Below is a small trained network, with its code and all its weights. Each question gives an input and a class and asks what happens when units are switched off, that is, made to give their printed mean instead of their output.

import numpy as np


def w(rows, s, z=0):
    codes = np.array(rows[::2]) - 128.0
    scale = np.full(codes.shape[1], s)
    scale[-1] = z or s
    return codes * scale


def f(y):
    return np.maximum(y, 0)


def log_softmax(a):
    a = a - a.max(-1, keepdims=True)
    return a - np.log(np.exp(a).sum(-1, keepdims=True))


def net(x, mask):
    res = np.array(x, float).reshape(1, 8) / 4 @ E
    y = f(res @ A[0][:, :-1].T + A[0][:, -1])
    res = res + np.where(mask, y, B[0][:, -1]) @ B[0][:, :-1]
    return log_softmax(res[-1] @ U[:, :-1].T + U[:, -1])


A, B = {}, {}
E = w([
[106,10,190,242,141,187,131,75,168,45,144,133],'x0',
[129,128,109,142,113,119,141,127,103,117,137,138],'x1',
[127,115,123,113,139,140,115,140,108,113,143,119],'x2',
[127,147,136,135,115,138,160,129,124,126,118,135],'x3',
[149,243,116,159,167,210,85,79,154,136,218,223],'x4',
[201,63,135,109,184,72,207,210,207,140,198,183],'x5',
[126,127,122,131,132,109,134,94,159,148,114,133],'x6',
[127,119,138,119,140,116,107,117,141,136,130,122],'x7',
],0.011)
A[0] = w([
[114,48,112,100,42,69,161,190,114,176,98,45,144],'neuron 0',
[82,181,117,91,84,111,116,65,60,104,79,107,21],'neuron 1',
[46,205,96,121,86,174,49,41,31,121,38,62,138],'neuron 2',
[117,188,74,33,94,67,142,157,123,136,129,124,91],'neuron 3',
[170,186,131,106,193,195,137,58,154,125,207,172,183],'neuron 4',
[163,229,60,59,126,63,95,183,94,192,58,114,78],'neuron 5',
[144,211,80,86,140,117,135,174,119,192,124,102,81],'neuron 6',
[167,184,68,1,96,92,116,160,116,176,106,126,84],'neuron 7',
[134,173,86,43,97,105,127,141,121,165,164,112,103],'neuron 8',
[120,47,192,226,118,145,138,97,143,57,132,86,2],'neuron 9',
[164,164,127,69,143,118,143,117,95,141,154,129,46],'neuron 10',
[239,81,152,78,193,66,233,230,185,179,204,206,116],'neuron 11',
[70,159,141,141,56,169,63,54,60,153,79,65,100],'neuron 12',
[152,42,146,50,88,65,202,127,87,115,38,40,154],'neuron 13',
[118,93,121,121,148,85,155,156,104,136,25,63,119],'neuron 14',
[154,204,113,128,108,190,71,105,140,171,223,224,154],'neuron 15',
[150,21,187,237,156,211,154,57,137,57,158,129,2],'neuron 16',
[86,102,116,92,138,72,166,180,117,140,52,102,107],'neuron 17',
[127,68,136,86,62,71,164,163,126,142,50,49,171],'neuron 18',
[152,194,117,98,135,166,105,93,123,160,212,220,155],'neuron 19',
[144,196,124,111,182,187,123,76,105,169,237,209,158],'neuron 20',
[137,207,59,52,132,88,150,162,103,212,150,120,71],'neuron 21',
[229,76,107,91,174,86,213,213,202,132,199,168,87],'neuron 22',
[162,119,143,111,161,80,174,188,136,151,139,196,24],'neuron 23',
],0.0091,0.0045)
B[0] = w([
[92,182,108,85,185,46,130,170,97,46,80,151,204],'neuron 0',
[93,158,104,91,78,167,51,60,147,135,142,73,182],'neuron 1',
[171,206,50,62,21,206,124,52,159,171,197,30,246],'neuron 2',
[104,87,193,183,130,172,158,138,148,170,171,209,192],'neuron 3',
[39,184,97,132,177,71,141,182,72,71,91,130,215],'neuron 4',
[189,42,194,203,141,174,170,156,198,153,187,218,222],'neuron 5',
[181,66,208,176,120,136,116,162,119,146,134,169,190],'neuron 6',
[149,41,204,213,117,177,143,151,176,174,162,209,209],'neuron 7',
[83,97,149,165,130,148,78,146,138,171,126,176,183],'neuron 8',
[163,70,190,202,168,159,108,181,222,165,183,255,205],'neuron 9',
[183,110,128,157,122,162,131,126,123,124,131,147,155],'neuron 10',
[145,162,60,31,49,189,58,29,143,185,198,20,250],'neuron 11',
[149,150,80,73,74,181,48,57,138,166,189,58,213],'neuron 12',
[92,198,91,101,193,90,169,202,39,30,34,151,218],'neuron 13',
[113,161,93,132,151,63,92,121,104,109,96,151,185],'neuron 14',
[65,214,50,85,196,28,179,211,71,58,38,147,225],'neuron 15',
[147,41,244,230,94,167,129,159,193,182,142,232,234],'neuron 16',
[104,141,112,156,178,64,122,124,88,96,109,131,179],'neuron 17',
[79,181,82,115,175,97,184,164,21,18,46,127,207],'neuron 18',
[79,185,103,124,159,65,146,202,52,79,18,158,211],'neuron 19',
[77,196,108,109,190,72,135,148,72,76,77,140,223],'neuron 20',
[154,80,185,191,122,156,169,111,113,152,160,205,207],'neuron 21',
[133,148,59,44,22,194,105,31,133,167,194,43,229],'neuron 22',
[94,126,121,106,97,157,66,117,96,160,136,68,171],'neuron 23',
],0.0082,0.022)
U = w([
[107,180,59,76,188,51,155,177,61,69,50,122,253],'0',
[138,152,42,34,33,188,100,26,125,179,206,9,107],'1',
[147,33,189,204,133,157,149,140,165,164,172,219,18],'2',
],0.012,0.0057)

Each question gives the input, the list of numbers given to net, and the class t.
The units are the neurons (one row each of A and B). Each row of codes is followed by its name. A weight is (code - 128) times the scale printed after its matrix; where a second scale follows, it is the last column's (A, B and U).
mask holds one flag per neuron, in row order. A switched-off neuron (its flag False) gives its mean, the last column of its row in B, instead of its output. The means were averaged over made-up inputs and are rounded, as every weight is.
A unit's drop is (log p(t) with every unit on - log p(t) with that unit switched off) / (log p(t) with every unit on - log p(t) with every unit switched off).
unit that matters most: the unit with the biggest drop
k most important neurons: the k neurons with the biggest drops, biggest first
drop when u is switched off: that unit's drop, to one decimal
input [6,2,1,1,6,-1,4,2], class 0: unit that matters most -> neuron 15
input [5,-3,-8,-1,-3,-5,-7,6], class 1: 3 most important neurons -> [neuron 2; neuron 12; neuron 5]
input [3,7,5,-1,2,-1,5,7], class 2: 3 most important neurons -> [neuron 13; neuron 18; neuron 0]
input [-8,-1,8,6,8,-8,-8,1], class 0: 3 most important neurons -> [neuron 15; neuron 19; neuron 20]
input [-8,-6,2,7,5,-7,6,1], class 2: 4 most important neurons -> [neuron 5; neuron 7; neuron 11; neuron 21]
input [8,4,-5,2,-7,-5,8,-5], class 2: 3 most important neurons -> [neuron 9; neuron 16; neuron 15]
input [-1,-6,-2,-8,3,-4,-4,4], class 1: 3 most important neurons -> [neuron 2; neuron 13; neuron 18]
input [-5,-4,-4,8,5,6,-6,-3], class 1: 4 most important neurons -> [neuron 11; neuron 22; neuron 13; neuron 18]
input [8,6,7,-1,8,6,-6,3], class 0: 2 most important neurons -> [neuron 15; neuron 4]
input [5,4,-6,6,5,1,-8,6], class 0: 4 most important neurons -> [neuron 5; neuron 15; neuron 7; neuron 4]
input [5,3,4,-7,5,-1,8,1], class 0: 4 most important neurons -> [neuron 5; neuron 7; neuron 15; neuron 4]
input [0,-7,3,-7,-6,7,-5,-6], class 1: 2 most important neurons -> [neuron 11; neuron 22]
input [5,-7,-3,-5,-5,-7,6,6], class 1: 2 most important neurons -> [neuron 2; neuron 12]
input [-5,2,-2,5,4,-7,-6,1], class 1: unit that matters most -> neuron 2
input [-1,-6,-6,-4,8,7,-1,7], class 0: 2 most important neurons -> [neuron 15; neuron 19]
input [-8,4,-8,1,6,-5,-8,-7], class 2: 2 most important neurons -> [neuron 5; neuron 7]
input [8,0,5,7,8,7,7,-4], class 0: 3 most important neurons -> [neuron 15; neuron 4; neuron 20]
input [3,-2,0,5,8,-7,-4,3], class 0: drop when neuron 15 is switched off -> 3.1
input [-5,-8,6,-6,4,0,-1,6], class 2: drop when neuron 13 is switched off -> 0.3
input [-7,-1,5,-6,1,-5,-4,0], class 2: unit that matters most -> neuron 5
input [5,4,-2,7,-4,7,3,-7], class 1: drop when neuron 21 is switched off -> 0.0
